Each row is followed by its group and then its class within the group.
 18  19   2   8 -10 -14  -6   9  -6   4  32   5 -36 -23   3   5  12   5   1  10  -4   1  11 -23  -5  13   4  -7 -22  -2  15  22  25 -11 | T:Jl
  7 -10  -1  -2   7  34   7   0 -14  -2  27 -15 -40 -26   3 -14   9  -1   0   1   6  -9  -8  26  15 -18  -2   3 -12  -5  -2  -6 -50   8 | U:gd
  8   3   1  -3   0  -2  -5   2   5   9  26  -7  23 -23  -1  -9   5  -1  11  -7   5   3   5   4  -6  14 -14   0 -30 -19  20  -7  19 -24 | K:sm
  0  11  -8   1   3  -5 -25   6   4  13   0  -8  16 -14   4  -3   6   4   3   6  -5  -6   9   9 -15  21   3   0 -22 -17  15  -5   8  -9 | K:Tn
 17  -7  -4   5  10  13  -1   7  -3 -11  17  -4 -39 -17  -4  -6  -4   3  -3  -1  -5 -14  -7 -36   1 -16   6  12   6   8   0  19 -35  19 | U:zj
 -6  -8  -6   0   2  13  17   1  -9   2  40  -6 -68 -26  -5   0  -3  11  -9   4  -1  -3 -16 -12  -5 -20   0  11  -7   7 -14  -4 -29   5 | U:mr
 -4  13   4   3   0  11 -12 -12  -1  10 -27   0  33   1   1  -4   4  -6   2 -13   2   1   2   9 -18  21  -5  -5 -19 -13   4  16  20  -5 | K:Tn
 26   5  -7   4   2   5  10  11 -15  -2  46   7 -76  -5  -6   4  14   4  -4   8   0  -4  10 -11   2 -21  -1 -17 -13  -3   1  17   9   4 | T:tl
 12 -11  -9 -13   4  17   4   4  -4  -6  12 -19 -50 -15  -4  -8   0  -4   1  -9   5  -7  -9  -2   3 -33   0  13  -2  -8   0   6 -28  15 | U:gd
  9   1   2  12   1 -14  -5  -2  -3   2   9 -10 -14 -20  -2   1   3   3  10  -4  10   2   9   5  -5 -10  -1   3 -21 -11  11 -33  17 -20 | K:jm
-12 -12  -9  -4   2 -10   4   1  -6  -4  11 -18 -30 -14   1  -1  -1   3  -4   3  -1  -3  -5  20   6 -24  -3  10  -1  -4  -5 -15 -19  -2 | U:zj
 29  -2   2  -4   1   3   8  -3  -3  -7  21   5 -27 -30   7  -6   8   1   2   8  -7  -2   1 -18  -6  -6   8  -5 -17  -6  14  44  -5  -1 | T:Jl
 12   3  -4  -1   5  -3  23  14  -3   0  19   9 -25 -25   0  -6  15   7   3   1  -3   8   7 -43  -6 -12   6   2 -13 -11   5  26   1  -4 | T:qf
 24   3  -9  -4   3   1   9  15  -7  -2  31   9 -59 -19   1  -1  13   1   8   5  -3  -1  10  -6   4 -16   9  -2 -17 -11  15  28   1 -11 | T:qf
  0  -6  -3   0   7 -14   4   6  -5  -3  35 -17  -1 -11  -2   3  -7   0  -4   3  11  -2 -10   9   9 -11  -5  21  -1   1  -1 -37 -18   8 | U:mr
-21 -10  -5  -3  -2   3   9  11 -16   1  39 -22 -45 -25   0   9  -1   5   2   6  -1  -7 -11  17  13 -19   3  13  -9   7 -14 -15 -40   4 | U:mr
 18  -5  -8  -3  -4 -12   8  13  -5  -7  13  12 -53 -10   2   3  19   8   3   5  -6  -8  19  -3  -3 -25  13 -11 -11 -11  11  35  21  -7 | T:qf
 22 -19  -1   0   9  -1  -9   0  -7  -9  25 -14 -47 -24  -2  10   1  -3  -3  10   1  -5  -7  13  10 -15   0  -1   8   2   7 -35 -22  -3 | U:zj
 19 -11  -6 -10   1  12   5   2 -16  -6  25 -17 -28   0   5   4   1  -1  -4   6  13  -8  -7  18  11 -28  -8   4  13 -17  11 -30 -22   0 | U:gd
 -9  -9   2 -10   2  35 -14 -37 -14  -4 -56  -4 -29  38  -2   5  -8  -4 -11 -11   4  11   8  93  -6  -3   3 -32  -9   3  -3 -17  38 -70 | K:jm
 -1   1  -1  -5   2  26  14   2   1  -2  26 -20 -61   6 -28 -10  -8   1  -4  -3   9 -11 -21 -16   9 -17  -8  24   0  -3 -15 -19 -12  20 | U:mr
 21   0  -6 -27  -2  -2  -7  -3  -5   0  10   2 -15   2   9  -1   5   0   7  12  -2  -7   5   6  -6   3  15 -16  -2 -14  18  38   0 -13 | T:Jl
 -5  -6 -22  -6   4  24  14   1  -7   4  32 -15 -42  10  -4  -4   1  -1  -5  -2   2 -12  -9 -46   1  -7  -1  19  -9  -6 -19  -2 -14  26 | U:mr
 13  25   0   4  -5   9   6  12  -5   1  26  10 -58   8   0  -5  19   9  -7   1   0  -5   9 -49  -8  -6   8  -4 -26  -2   7  61  14  22 | T:tl
 20  -4  -5  -3   4  24   8   2 -10  -1  39 -20 -41 -24  -1  -6  -2  -2  -4   3   8 -12 -14 -17  11  -7  -4  15  -8   3  -2   6 -29  19 | U:mr
  3  -6   2  -7  -4  37   6 -18  -3  -3  25  -7 -71  14  -6  -4   6   1 -10   4   5  -1 -10   1   6 -15   3  -2  -9  20 -10  -7  -6   3 | U:mr
  3 -11  -9  -1   4  16 -11  10  -5  -4  24 -16 -43   0  -3  -5 -10   0  -2   2  11 -17  -9  -5  21 -24   0  18   2   8 -10   4 -43  41 | U:mr
 22  11   6   2 -10  -1  15  12 -15  -6  34  13 -13 -21   8  -7  15   0   1   3  -2   1   8  -8  -1   1   1 -13  -3  -8   6  41   0  -1 | T:Jl
 16  -1  -6  -4   7  -3  14  14 -11   4  36  -3 -69 -16  -3  -7  10   7   3  10   5   1  12 -38   6 -23   7  -1 -10  -8   8  23   2  -6 | T:tl
 15  13   3 -10   2   4 -16   1   0   7  -2 -18   1   1  -4   4  13  -8   8  -3   8  -4  -1  40  -5  -1   7   0 -23 -27  21 -37  18 -26 | K:sm
 11   8  -8   0  -5 -10 -13  11  -3   1  15   4 -46   3   0  -9   2   0   5   6   4 -11  11  -8   4 -15  17  -3  -8  -4   1  45  10   5 | T:tl
 12 -14  -9 -12  -7   8   5  -6 -14  -2  26   1 -33 -15   3  -7   5   2  -5  11  -2  -3   2 -30  -9   8   2  -7   5  -6  15  46   9   0 | T:Jl
  9  16  -5  -1   1  11  21  16 -11  -4  24  11 -73   6   1  -8  17  13  -1   6  -9  -7   5 -35  -1 -26   5  -4 -15 -11   0  31  15   6 | T:tl
 30  12  -3  -2  -8  -1   2  39  -4  -8  18  13 -49  -1   4   3  10   6   8  11  -1 -17  14 -14  -6 -14   6 -12  -4 -13  15  51  -2   3 | T:tl
  4  21  -1  -3 -11  -1 -12   8  23   6   1 -11  -4  -2  -8  -6   9   1   7  -6   2  -1  -3  23  -1  -2   1   9 -29 -24   7 -42  23 -20 | K:jm
  8  16  -3   0 -15   0 -21  -5   5  11  -1  -2  -2  20   3  -7   1  -4   7  -6  13   4   5  16  -6  10  -1  -1 -21  -2   2   4  38 -14 | K:sm
 25   3  -7 -10  -3   5   8   3  -8  -2   9   2  -6 -10   3  -3  12  -1  -2   9   0  -5   9  -9  -7  -1   5  -9  -2 -16  25  46  -1  -4 | T:qf
  9  -6  -4   1   3 -11  26  10 -12  -5  49  12 -33 -39   7   1  13   2   3  11  -8   8   7 -55  -1 -13   0   1  -4  -3   6  24  -9  10 | T:Jl
 -7   6  -7   0  -1  24   1  -2 -15   1  15 -17 -46  30   0  -8   0  -7 -11  -4  14 -18  -7 -31  13 -20  -1  17  -4   2 -14   9 -10  38 | U:mr
 12 -14 -15 -10   5  31   6  -4 -13  -4   7 -18 -25  -6  -1  -4   3  -8  -1   1  14  -8  -3  16   5 -31  -1   2  -2 -10   6   2 -21  -3 | U:gd
  0   0  -5  -8  -6   1   1   8 -16  -2  16 -15 -38   8 -11   2   0  -4 -14  14   7 -16  -9   7   7 -24  -6  10   4 -12   1 -29  -6   5 | U:zj
 13  -3  -5   2  -4  -6   8   9  -4  -3  25   9 -55   2  -2   8   9  12  -3  10  -6   2  11 -46  -4   0   2  -1  -7  -6  13  18  22   2 | T:tl
 17   5  -3  -3  -6  -7  16   7  -6   1 -18   3 -38   5  -2  -6  11  -1   5  -2  -2 -12  13  -6  -8 -17   7  -2  -8 -23  11  33  15   0 | T:qf
 11  23  -2   4   0 -12   4  28   2  15   9   7 -34  18   2  -7   9  -1   5  -6   5  -8   7 -50  -1  -9   4   5 -20 -15   1  14  15  23 | T:qf
  3  25 -10   8 -13  28  19 -11  -9  13  -4   8 -65  23   4 -17  21   0  -7   1   1  -9   6 -32 -16  -7   3  -8 -28 -19  -5  38  29   1 | T:tl

Each row is followed by its group and then its class within the group.
  5  -2  -4  -2  -5  -8  -7  16 -19  -8  -1 -12   8  -6   6  23   1  11  12  20  -7  10  -5  -2  -3   9 -14  12   3  15  13  10  20  -1 | D:jd
  6   5  24   2 -15 -22 -14  16 -11  -4  21 -35  -9   1   1   7  -4   7  18  -8 -11  20 -12 -15  -3  -6 -14  11  -1   7  36   0 -20 -18 | D:Rt
  7  18   9  19  -6 -25  18  -3  -9  -2  15   3 -11  18   3  32   1   6  -4  17  -8 -15 -15  15  -3   7  10  16   7  -2  13   7  -5  -6 | M:Fm
 -2  13  19  -8  -6 -22  16   6 -24  -2 -16  20  -6 -13  -6   4 -22   6 -64   9   7   7 -26  13  18  -1  22  12   9  25  -5   9 -36  14 | F:zl
 11   9 -24   7   6  -7 -28 -16  -6 -13  16  29  -8  15 -16 -16 -12  -6 -24   5 -13 -20   4   6   0   3  14   4  21  19  19   1 -26 -17 | M:td
  0  11 -35   4  17 -19  24   3 -24  10 -23  -4   9 -17   5  49 -16   9  37  20 -19  -3 -22  27 -13   3   1   9   9  -4   6  11   5   7 | D:Rt
 -6  22 -36   2  21  -2   7   1   0  -7 -32  46  -1  12  10  51 -15  -2   1  24 -18 -44 -23  19   7  -4  15   4  29   5   5   3 -32 -18 | M:td
